Here is a tiny trained network, its code and every weight. The questions are about switching its units off for an input and a class, where a switched-off unit gives its printed mean instead of its output.

import numpy as np


def w(rows, s, z=0):
    codes = np.array(rows[::2]) - 128.0
    scale = np.full(codes.shape[1], s)
    scale[-1] = z or s
    return codes * scale


def f(y):
    return y / 2 * (1 + np.tanh(0.7978845608 * (y + 0.044715 * y**3)))


def log_softmax(a):
    a = a - a.max(-1, keepdims=True)
    return a - np.log(np.exp(a).sum(-1, keepdims=True))


def net(x, mask):
    res = np.array(x, float).reshape(1, 3) / 4 @ E
    y = f(res @ A[0][:, :-1].T + A[0][:, -1])
    res = res + np.where(mask, y, B[0][:, -1]) @ B[0][:, :-1]
    return log_softmax(res[-1] @ U[:, :-1].T + U[:, -1])


A, B = {}, {}
E = w([
[46,70,80,44,78],'x0',
[88,248,78,95,89],'x1',
[229,142,17,114,70],'x2',
],0.015)
A[0] = w([
[96,152,235,171,202,242],'n0',
[227,209,131,222,140,151],'n1',
[133,123,32,53,72,255],'n2',
[171,251,89,154,140,179],'n3',
[162,188,94,147,100,165],'n4',
[173,207,121,149,117,169],'n5',
],0.013,0.006)
B[0] = w([
[36,108,98,159,151,254],'n0',
[184,184,134,213,172,229],'n1',
[153,96,104,38,145,227],'n2',
[152,185,189,78,124,215],'n3',
[137,175,140,113,82,183],'n4',
[200,250,190,92,133,187],'n5',
],0.013,0.023)
U = w([
[98,137,14,85,122,119],'0',
[113,131,124,158,111,10],'1',
[151,169,160,162,124,194],'2',
[156,58,119,123,154,222],'3',
[6,102,133,137,122,252],'4',
[133,159,148,76,123,35],'5',
[85,110,110,212,144,70],'6',
[118,148,131,177,176,31],'7',
],0.018,0.0039)

Each question gives the input, the list of numbers given to net, and the class t.
The units are the neurons (one row each of A and B). Each row of codes is followed by its name. A weight is (code - 128) times the scale printed after its matrix; where a second scale follows, it is the last column's (A, B and U).
mask holds one flag per neuron, in row order. A switched-off neuron (its flag False) gives its mean, the last column of its row in B, instead of its output. The means were averaged over made-up inputs and are rounded, as every weight is.
A unit's drop is (log p(t) with every unit on - log p(t) with that unit switched off) / (log p(t) with every unit on - log p(t) with every unit switched off).
The circuit of an input: a set's keep is (log p(t) with only the set's units on - log p(t) with every unit switched off) / (log p(t) with every unit on - log p(t) with every unit switched off). Starting from all 6 units, units are removed one at a time, each time the one whose removal leaves the highest keep (on an exact tie, the one counted first), for as long as the keep stays at least 0.8.
circuit, biggest first: the units of the circuit, biggest drop first
unit that matters most: the unit with the biggest drop
top k neurons: the k neurons with the biggest drops, biggest first
drop when u is switched off: that unit's drop, to one decimal
input [7,3,-4], class 0: circuit, biggest first	n0; n3; n5
input [-8,-6,-5], class 6: unit that matters most	n0
input [6,7,4], class 5: top 3 neurons	n0; n3; n4
input [-8,0,-7], class 6: circuit, biggest first	n0; n1
input [-7,-7,0], class 6: circuit, biggest first	n0; n3
input [-6,0,-6], class 6: circuit, biggest first	n0; n1
input [3,0,-1], class 0: top 3 neurons	n0; n3; n5
input [2,-8,-1], class 4: circuit, biggest first	n1; n2
input [-1,-4,1], class 6: circuit, biggest first	n5; n3
input [5,8,-4], class 0: circuit, biggest first	n5; n2
input [3,1,-1], class 0: top 4 neurons	n0; n3; n5; n1
input [-4,2,-3], class 7: top 2 neurons	n0; n4
input [0,-4,2], class 3: top 2 neurons	n0; n5
input [-5,-2,-7], class 4: circuit, biggest first	n0
input [-5,-6,2], class 7: top 2 neurons	n1; n3
input [4,4,0], class 0: top 2 neurons	n5; n3
input [-5,-7,-5], class 6: top 2 neurons	n2; n3
input [-5,3,-4], class 7: top 2 neurons	n0; n4
input [-3,2,-5], class 4: drop when n0 is switched off	0.1
input [-8,-4,-7], class 6: drop when n1 is switched off	0.2
input [1,-6,-5], class 4: drop when n0 is switched off	0.0
input [0,-5,8], class 3: drop when n5 is switched off	0.3
input [-1,-3,1], class 6: unit that matters most	n2
